Below are the code and all the weights of a small trained network. Each question names an input and a target symbol and asks about switching units off, where a switched-off unit gives its printed mean instead of its output.

import numpy as np


def w(rows, s, z=0):
    codes = np.array(rows[::2]) - 128.0
    scale = np.full(codes.shape[1], s)
    scale[-1] = z or s
    return codes * scale


def norm(h):
    return h / np.sqrt((h * h).mean(-1, keepdims=True) + 1e-5)


def f(y):
    return y / 2 * (1 + np.tanh(0.7978845608 * (y + 0.044715 * y**3)))


def softmax(a):
    e = np.exp(a - a.max(-1, keepdims=True))
    return e / e.sum(-1, keepdims=True)


def log_softmax(a):
    a = a - a.max(-1, keepdims=True)
    return a - np.log(np.exp(a).sum(-1, keepdims=True))


def net(x, mask):
    ids = ['Φβγηλμστψ'.index(c) for c in x.split()]
    T = len(ids)
    res = E[ids] + P[:T]
    u = 0
    for l in range(2):
        r = norm(res)
        for j in range(3):
            rows = slice(3 * j, 3 * j + 3)
            q, k, v = (r @ M[l][rows].T for M in (Q, K, V))
            z = softmax(np.where(np.tri(T) > 0, q @ k.T / 3**0.5, -1e9)) @ v
            o = O[l][rows]
            res = res + np.where(mask[u + j], z, o[:, -1]) @ o[:, :-1]
        u += 3
        y = f(norm(res) @ A[l][:, :-1].T + A[l][:, -1])
        res = res + np.where(mask[u : u + 4], y, B[l][:, -1]) @ B[l][:, :-1]
        u += 4
    return log_softmax(norm(res)[-1] @ U[:, :-1].T + U[:, -1])


Q, K, V, O, A, B = {}, {}, {}, {}, {}, {}
E = w([
[114,155,118,132],'Φ',
[111,156,112,134],'β',
[106,164,106,140],'γ',
[102,161,107,155],'η',
[81,79,165,88],'λ',
[23,125,46,152],'μ',
[152,146,115,138],'σ',
[86,188,66,186],'τ',
[143,208,253,125],'ψ',
],0.0034)
P = w([
[92,127,43,62],'0',
[191,156,144,253],'1',
[103,84,46,52],'2',
[200,150,150,239],'3',
[117,74,50,61],'4',
[205,135,153,215],'5',
[134,71,49,65],'6',
[210,123,154,199],'7',
[149,79,59,74],'8',
[210,116,155,195],'9',
[143,72,58,72],'10',
],0.0024)
Q[0] = w([
[38,94,36,138],'L0H0',
[210,73,220,236],'L0H0',
[254,123,237,119],'L0H0',
[195,64,85,114],'L0H1',
[165,53,162,90],'L0H1',
[139,52,75,7],'L0H1',
[82,100,79,69],'L0H2',
[54,176,69,70],'L0H2',
[40,118,57,68],'L0H2',
],0.0048)
K[0] = w([
[52,90,44,196],'L0H0',
[227,11,242,112],'L0H0',
[253,148,244,18],'L0H0',
[196,205,224,211],'L0H1',
[213,115,141,112],'L0H1',
[168,161,239,103],'L0H1',
[97,55,95,90],'L0H2',
[15,84,84,80],'L0H2',
[60,36,102,71],'L0H2',
],0.0046)
V[0] = w([
[184,16,198,133],'L0H0',
[122,122,255,121],'L0H0',
[35,39,203,141],'L0H0',
[185,146,90,27],'L0H1',
[176,208,145,157],'L0H1',
[106,71,71,98],'L0H1',
[137,149,191,117],'L0H2',
[166,153,160,48],'L0H2',
[82,76,171,60],'L0H2',
],0.0027)
O[0] = w([
[78,227,53,155,3],'L0H0',
[55,122,88,177,70],'L0H0',
[5,228,116,124,71],'L0H0',
[192,83,88,100,130],'L0H1',
[136,148,76,222,149],'L0H1',
[170,79,174,44,139],'L0H1',
[179,57,107,126,100],'L0H2',
[163,51,84,202,96],'L0H2',
[220,120,111,139,70],'L0H2',
],0.0023,0.0014)
A[0] = w([
[234,74,25,182,38],'L0N0',
[3,213,171,146,251],'L0N1',
[242,148,173,167,105],'L0N2',
[132,117,42,106,69],'L0N3',
],0.0026,0.0014)
B[0] = w([
[104,202,152,2,165],'L0N0',
[100,137,136,44,254],'L0N1',
[123,83,55,176,205],'L0N2',
[172,209,190,162,125],'L0N3',
],0.003,0.00087)
Q[1] = w([
[161,98,96,247],'L1H0',
[173,199,69,2],'L1H0',
[138,170,66,150],'L1H0',
[176,134,124,63],'L1H1',
[147,164,52,78],'L1H1',
[159,145,63,45],'L1H1',
[187,173,49,75],'L1H2',
[100,222,132,136],'L1H2',
[50,39,135,147],'L1H2',
],0.0062)
K[1] = w([
[160,113,28,204],'L1H0',
[85,70,253,115],'L1H0',
[59,120,94,160],'L1H0',
[71,63,86,143],'L1H1',
[64,74,131,205],'L1H1',
[50,57,89,184],'L1H1',
[122,183,231,103],'L1H2',
[113,219,102,124],'L1H2',
[81,40,61,91],'L1H2',
],0.0057)
V[1] = w([
[158,209,238,132],'L1H0',
[185,233,109,130],'L1H0',
[166,212,57,54],'L1H0',
[182,185,254,93],'L1H1',
[160,190,193,138],'L1H1',
[99,138,40,79],'L1H1',
[106,158,236,81],'L1H2',
[62,79,79,79],'L1H2',
[141,62,203,133],'L1H2',
],0.0039)
O[1] = w([
[102,229,82,23,240],'L1H0',
[139,222,73,166,208],'L1H0',
[133,255,138,229,254],'L1H0',
[186,127,238,123,188],'L1H1',
[165,172,206,116,144],'L1H1',
[60,131,61,65,201],'L1H1',
[153,149,202,98,210],'L1H2',
[169,132,114,237,70],'L1H2',
[84,191,147,119,96],'L1H2',
],0.0039,0.00055)
A[1] = w([
[114,100,219,137,32],'L1N0',
[39,162,217,67,1],'L1N1',
[107,60,206,213,87],'L1N2',
[149,79,155,2,154],'L1N3',
],0.0056,0.0025)
B[1] = w([
[244,188,13,248,107],'L1N0',
[111,206,53,1,151],'L1N1',
[134,146,207,183,139],'L1N2',
[60,95,201,222,251],'L1N3',
],0.0039,0.0021)
U = w([
[205,73,180,73,1],'Φ',
[234,64,136,81,41],'β',
[239,84,77,62,78],'γ',
[30,56,13,91,162],'η',
[24,226,227,38,225],'λ',
[35,29,194,192,218],'μ',
[222,151,60,168,124],'σ',
[93,211,40,235,118],'τ',
[215,254,240,211,181],'ψ',
],0.0067,0.0049)

Each question gives the input, a string of symbols that net reads in full, and the target symbol t.
The units are the heads (3 rows each of Q, K, V and O) and the neurons (one row each of A and B). Each row of codes is followed by its name. A weight is (code - 128) times the scale printed after its matrix; where a second scale follows, it is the last column's (O, A, B and U).
mask holds one flag per unit, layer by layer, with each layer's heads first. A switched-off unit (its flag False) gives its mean, the last column of its rows in O or B, instead of its output. The means were averaged over made-up inputs and are rounded, as every weight is.
A unit's drop is (log p(t) with every unit on - log p(t) with that unit switched off) / (log p(t) with every unit on - log p(t) with every unit switched off).
The circuit of an input: a set's keep is (log p(t) with only the set's units on - log p(t) with every unit switched off) / (log p(t) with every unit on - log p(t) with every unit switched off). Starting from the 12 units with the biggest drops (on a tie, the unit counted first), units are removed one at a time, each time the one whose removal leaves the highest keep (on an exact tie, the one counted first), for as long as the keep stays at least 0.8.
circuit, biggest first: the units of the circuit, biggest drop first
unit that matters most: the unit with the biggest drop
k most important neurons: the k neurons with the biggest drops, biggest first
top k neurons in layer l: the k neurons of layer l with the biggest drops, biggest first
heads that matter: for each layer, one digit per head in row order, 1 if its drop is at least 0.15 and else 0, layers parted by /
input ψ η τ, target λ: 4 most important neurons => [L0N1, L0N0, L1N0, L0N3]
input η Φ τ Φ, target τ: unit that matters most => L0N2
input τ λ β, target μ: 2 most important neurons => [L0N2, L1N3]
input β ψ ψ μ ψ τ ψ ψ β λ, target ψ: heads that matter => 000 / 010
input β Φ τ β β, target γ: 3 most important neurons => [L0N2, L1N3, L0N3]
input λ σ β β τ β, target τ: heads that matter => 000 / 100
input τ λ ψ τ τ σ, target τ: circuit, biggest first => [L0H0, L1H1]
input λ Φ β β η, target μ: heads that matter => 010 / 000
input μ ψ σ τ λ β, target τ: circuit, biggest first => [L0N2, L1H2, L0H0]
input β σ ψ λ λ β, target λ: 2 most important neurons => [L0N1, L0N2]
input σ λ λ λ, target λ: top 3 neurons in layer 1 => [L1N1, L1N2, L1N3]
input ψ ψ Φ ψ Φ τ σ, target λ: circuit, biggest first => [L1H2, L1H0]
input β β λ λ, target λ: circuit, biggest first => [L0H0, L1N1]
input λ τ λ ψ β λ ψ τ λ τ η, target μ: circuit, biggest first => [L1N3, L1H0]
input β ψ τ τ β μ τ η, target τ: circuit, biggest first => [L1H1]
input τ ψ μ β τ τ γ γ, target τ: circuit, biggest first => [L0N2, L1H1]
input β η ψ β γ, target λ: heads that matter => 100 / 100
input μ ψ τ τ η, target λ: top 2 neurons in layer 1 => [L1N0, L1N3]
input ψ Φ σ β Φ σ, target σ: 4 most important neurons => [L0N2, L1N3, L0N0, L0N1]
input β η η ψ ψ λ ψ σ σ, target λ: circuit, biggest first => [L1H2]
input ψ γ ψ Φ η σ ψ λ τ, target μ: 2 most important neurons => [L0N0, L1N3]
input ψ η ψ γ λ τ β γ, target τ: 2 most important neurons => [L0N2, L0N3]
input β λ Φ Φ, target λ: heads that matter => 111 / 010
input ψ η Φ σ, target σ: heads that matter => 111 / 001
input γ τ β, target γ: heads that matter => 111 / 101
input ψ λ β μ λ τ τ, target μ: heads that matter => 101 / 100
input β Φ σ β τ β τ β ψ Φ τ, target λ: unit that matters most => L0N0
input τ ψ γ, target λ: 3 most important neurons => [L0N3, L0N2, L1N3]
